Here is a tiny trained network, its code and every weight. The questions are about switching its units off for an input and a class, where a switched-off unit gives its printed mean instead of its output.

import numpy as np


def w(rows, s, z=0):
    codes = np.array(rows[::2]) - 128.0
    scale = np.full(codes.shape[1], s)
    scale[-1] = z or s
    return codes * scale


def f(y):
    return np.maximum(y, 0)


def log_softmax(a):
    a = a - a.max(-1, keepdims=True)
    return a - np.log(np.exp(a).sum(-1, keepdims=True))


def net(x, mask):
    res = np.array(x, float).reshape(1, 7) / 4 @ E
    y = f(res @ A[0][:, :-1].T + A[0][:, -1])
    res = res + np.where(mask, y, B[0][:, -1]) @ B[0][:, :-1]
    return log_softmax(res[-1] @ U[:, :-1].T + U[:, -1])


A, B = {}, {}
E = w([
[124,158,136,133,120,122,149,141,96,98,151,139],'x0',
[113,125,121,130,144,121,130,128,130,136,130,119],'x1',
[167,19,97,29,144,64,150,241,59,109,68,111],'x2',
[173,179,242,76,194,52,227,108,224,142,117,133],'x3',
[128,161,126,122,102,114,128,128,112,111,124,149],'x4',
[138,138,117,141,126,114,139,127,116,133,128,125],'x5',
[91,114,83,134,73,168,228,85,173,50,1,48],'x6',
],0.0095)
A[0] = w([
[81,190,93,166,141,217,155,54,195,105,158,124,111],'n0',
[126,143,165,132,107,173,212,106,135,56,42,9,2],'n1',
[83,144,164,137,122,121,86,85,149,85,142,123,88],'n2',
[162,145,158,116,165,105,49,159,107,188,196,168,56],'n3',
[124,161,148,146,166,93,55,209,118,232,207,182,34],'n4',
[199,156,223,103,166,65,187,91,203,141,144,147,103],'n5',
[99,179,167,254,126,184,90,33,192,120,187,148,140],'n6',
[168,162,126,129,165,85,142,136,164,108,125,112,63],'n7',
[129,96,118,129,141,107,146,176,129,124,110,139,61],'n8',
[163,38,77,25,157,53,144,233,72,81,83,119,154],'n9',
[89,94,37,188,72,185,59,123,38,127,146,131,74],'n10',
[167,151,168,101,123,89,142,97,136,113,115,138,69],'n11',
[175,187,220,74,170,42,215,115,207,135,91,146,77],'n12',
[65,115,49,141,96,161,186,85,150,45,49,81,35],'n13',
[183,119,162,130,193,89,22,121,69,203,226,202,55],'n14',
[72,183,137,196,129,183,149,64,159,158,195,138,143],'n15',
[142,79,108,64,151,97,138,210,88,118,87,127,134],'n16',
[97,107,28,197,86,216,21,153,43,107,120,138,97],'n17',
[99,188,119,213,147,143,105,42,149,179,148,167,151],'n18',
],0.0067,0.003)
B[0] = w([
[175,161,141,103,117,80,93,149,107,112,73,48,211],'n0',
[110,151,60,154,72,161,166,200,206,67,104,179,202],'n1',
[143,121,145,102,138,117,129,158,109,110,126,124,157],'n2',
[137,130,72,200,45,183,179,155,188,69,87,149,210],'n3',
[141,178,78,188,101,129,141,189,176,75,85,172,223],'n4',
[51,55,152,119,211,139,146,60,130,162,217,151,226],'n5',
[216,183,202,58,124,64,65,119,59,115,79,52,249],'n6',
[107,87,160,130,122,146,135,111,141,140,153,119,155],'n7',
[166,160,148,117,132,118,153,104,123,139,109,107,152],'n8',
[211,192,196,74,100,34,47,77,50,99,88,52,253],'n9',
[79,39,156,122,186,149,164,55,122,209,212,180,227],'n10',
[132,76,135,150,155,130,124,90,135,131,125,130,158],'n11',
[37,69,167,122,176,174,170,85,140,195,221,167,235],'n12',
[120,141,30,210,74,200,169,215,212,78,97,163,215],'n13',
[152,139,61,191,66,194,168,214,186,68,77,182,246],'n14',
[161,127,155,83,111,102,63,116,94,110,97,92,218],'n15',
[163,157,170,72,131,81,77,146,64,116,93,75,205],'n16',
[48,68,166,117,254,169,181,64,124,224,236,144,244],'n17',
[152,144,157,101,89,88,83,115,72,129,93,71,219],'n18',
],0.0071,0.013)
U = w([
[202,163,157,53,114,64,74,104,59,124,98,71,248],'0',
[25,98,138,118,197,141,165,72,139,198,244,157,71],'1',
[125,150,48,197,69,154,164,182,212,79,92,161,55],'2',
],0.011,0.0011)

Each question gives the input, the list of numbers given to net, and the class t.
The units are the neurons (one row each of A and B). Each row of codes is followed by its name. A weight is (code - 128) times the scale printed after its matrix; where a second scale follows, it is the last column's (A, B and U).
mask holds one flag per neuron, in row order. A switched-off neuron (its flag False) gives its mean, the last column of its row in B, instead of its output. The means were averaged over made-up inputs and are rounded, as every weight is.
A unit's drop is (log p(t) with every unit on - log p(t) with that unit switched off) / (log p(t) with every unit on - log p(t) with every unit switched off).
The circuit of an input: a set's keep is (log p(t) with only the set's units on - log p(t) with every unit switched off) / (log p(t) with every unit on - log p(t) with every unit switched off). Starting from the 12 units with the biggest drops (on a tie, the unit counted first), units are removed one at a time, each time the one whose removal leaves the highest keep (on an exact tie, the one counted first), for as long as the keep stays at least 0.8.
circuit, biggest first: the units of the circuit, biggest drop first
top k neurons: the k neurons with the biggest drops, biggest first
drop of u: that unit's drop, to one decimal
input [-2,-2,-2,-6,4,-6,6], class 1: circuit, biggest first : n17
input [8,-5,-7,5,2,0,-7], class 0: top 3 neurons : n6, n18, n15
input [4,2,6,5,4,1,-8], class 2: top 2 neurons : n14, n3
input [-4,7,3,5,-6,-4,7], class 2: top 2 neurons : n1, n13
input [-1,-6,-1,-4,0,0,-5], class 2: top 4 neurons : n14, n12, n5, n4
input [1,-7,-5,6,2,4,0], class 1: top 3 neurons : n12, n5, n9
input [2,0,-6,-5,-5,-7,6], class 0: top 2 neurons : n6, n0
input [-2,0,3,3,2,4,4], class 2: top 3 neurons : n6, n17, n1
input [1,-1,-7,-6,0,-8,7], class 0: top 4 neurons : n6, n0, n14, n15
input [7,0,7,7,5,7,8], class 2: top 2 neurons : n1, n13
input [0,-6,-3,-7,2,4,7], class 1: top 2 neurons : n17, n10
input [-7,3,-1,5,1,0,-4], class 1: top 2 neurons : n5, n12
input [6,6,6,-5,-6,-2,-8], class 2: top 2 neurons : n14, n3
input [-1,8,-8,6,2,-2,4], class 0: circuit, biggest first : n6
input [-8,-7,-1,-8,7,6,-6], class 1: drop of n17 : 2.9
input [3,-2,-2,2,-7,-6,-6], class 2: drop of n1 : 0.0
input [-4,-6,-8,-7,-1,6,5], class 0: drop of n0 : 0.6
